Each row has a hidden trait or not; one of two labels after the row says which. A new part has a new trait and new labels.
[-13.9  -7.1  11.3  -7.8  -7.1  -3.4 -25.4  -8.0   4.3  15.9  -2.0   6.4
  -0.4   4.2  -7.1  -1.3 -12.2 -11.3  -4.6  13.0]
Q160
[-27.2  -0.4   9.7   4.0   2.1  20.3  -4.2  29.3   3.7  -4.2 -10.1   1.1
   5.1  17.0   0.1   5.1 -19.0  -6.5  -2.3 -13.1]
q991
[-23.0   1.3  -2.0   6.6  -1.9  20.8  -0.3  -0.7  -4.6 -30.1  -5.5   3.7
   3.9  23.0   9.7  10.8 -11.9  -2.2  -6.9  -6.0]
Q160
[-13.4  -3.0  12.2  -7.0  -4.6   7.8  -5.7  -4.0   3.7  11.4  -6.1   3.5
   4.0   3.4  -8.2  -2.8 -17.3  -8.4  -3.5   6.2]
Q160
[-40.5 -13.8  17.7  -3.3   7.0   0.8 -40.8  35.5  12.5  31.9  -2.0   5.3
  -6.0   5.0  -9.2   5.2  -4.4  -8.3   6.3 -15.2]
q991
[  2.3   1.1   3.7   8.5  -3.9   8.4 -10.2  -1.3  -6.6 -29.9  -0.8   0.8
   0.8  23.7   4.2   7.2 -11.4  -1.7  -3.9   8.7]
Q160
[-13.3  13.1 -34.9   6.1  -4.8  30.8  29.2  19.7 -16.9 -80.1   1.7   2.6
   5.8  20.8  28.9  13.1   4.1   6.8 -20.2  10.1]
q991
[-20.7   1.1   3.7  -5.0  -7.6  10.9  -5.0   2.1   0.3  -6.3  -7.6   5.2
   7.2   9.8   1.1   0.4 -21.4  -9.5 -11.9   8.3]
Q160
[-33.5  -9.9  12.4   2.9   3.8   0.3 -35.3  35.3   8.3  11.2   3.5   6.1
  -7.5  10.3  -1.0  12.4   1.8  -5.1   4.0 -11.0]
q991
[-25.1  -1.5   6.7  -7.7  -4.6   9.4  -6.4   3.3   4.2   6.5  -7.4   5.0
   4.5   8.2  -2.0   0.1 -14.9  -8.7  -8.1   4.2]
Q160
[-15.8   1.7  -7.3   7.7  -1.8  17.7  -2.8  19.3  -7.2 -36.1  -1.7   1.4
   2.5  19.5   9.8  10.1  -6.5  -0.3  -6.0  -2.2]
Q160
[-14.5  12.4 -27.1   4.1  -2.2  33.4  36.2  19.7 -13.9 -73.3  -1.8   1.2
   8.5  15.0  23.8  10.1  -0.5   3.4 -18.1   3.0]
q991
[-13.5  -7.4  12.7  -6.7 -10.2  -2.7 -29.5 -10.4   3.0  27.9  -5.6   7.8
   0.7  13.8  -5.3   0.7 -20.3 -12.9  -5.8  15.1]
Q160
[-27.9  -3.4  -6.6   4.0   1.6  15.8 -16.0  30.4  -1.7 -27.7   2.0   5.0
  -2.5   9.3  11.9  10.3   1.8  -1.4  -3.6  -5.8]
Q160
[-18.9   4.3 -22.5   4.2  -2.2  21.7   7.9  21.2  -8.6 -46.1   1.6   5.1
   0.8  17.0  18.1  11.6   0.5   0.7 -12.2   3.0]
Q160
[-16.8  -9.9  12.0  -5.0  -6.8  -9.0 -38.8  -8.9   4.0  21.9  -1.1   7.7
  -3.4  11.3  -8.8   2.0 -14.2  -8.9  -1.8  13.6]
Q160
[  2.2   5.4  -1.5  11.1  -1.1  13.7  12.0   8.2  -9.8 -41.6  -2.8  -2.6
   4.1  20.3  10.8   7.4  -9.3   2.8  -2.6  -0.7]
Q160
[ -9.3  -0.7 -15.8   5.8  -1.6  10.2  -4.7  28.1  -6.2 -33.5   2.1   3.1
  -0.8  17.8   8.8  11.5  -1.5   0.0  -6.3   3.9]
Q160
[  2.2   4.9 -12.6   5.0  -5.2   6.9   6.8  -4.0 -10.5 -42.2   3.3   2.4
   1.1  16.4  12.1  10.2   4.1   1.2 -10.4  15.5]
Q160
[-14.9  -9.4  18.0  -4.5  -8.2  -9.1 -38.6  -8.9   4.5  24.3  -3.6   7.1
  -1.6  11.1 -10.0   0.3 -18.0 -12.7  -2.1  12.3]
Q160
[-26.5  -1.0  -7.1   8.0   1.8  21.4  -3.5  33.8  -3.9 -34.0  -0.5   3.4
   0.0  20.9 -13.6  12.8  -6.6  -1.2  -5.7  -9.5]
q991
[-20.1   5.0  -7.9   3.0  -0.2  21.4  12.0  19.7  -3.9 -32.2  -3.9   1.3
   4.8  11.8  10.0   8.6  -4.9  -1.3  -7.4  -7.1]
Q160
[-33.5  -8.6  -1.2  -6.8  -2.5   8.1 -27.7  17.1   7.0   3.9  -1.7   9.9
  -1.6   7.7   2.3   5.2  -5.6 -11.2  -6.8   2.7]
q991
[ -0.7   1.2 -15.6   4.1  -4.6   2.7  -6.3   5.6 -10.9 -41.2  10.5   4.3
  -4.6  13.1  16.9  14.4  15.6   5.2  -7.3  15.9]
Q160
[  2.7  -7.2  13.0  11.9  -4.2  -5.4 -35.8   0.2  -6.9 -14.0   6.3   4.1
  -7.3  22.9   5.2  14.3  -2.4   1.1   1.0   6.9]
Q160
[-32.3  -2.0  -4.2  -9.9  -4.9  12.1  -9.3  11.6   5.0   6.4  -5.1   7.2
   2.9   1.4  -0.3  -0.8 -10.5 -11.0 -10.2   0.8]
q991
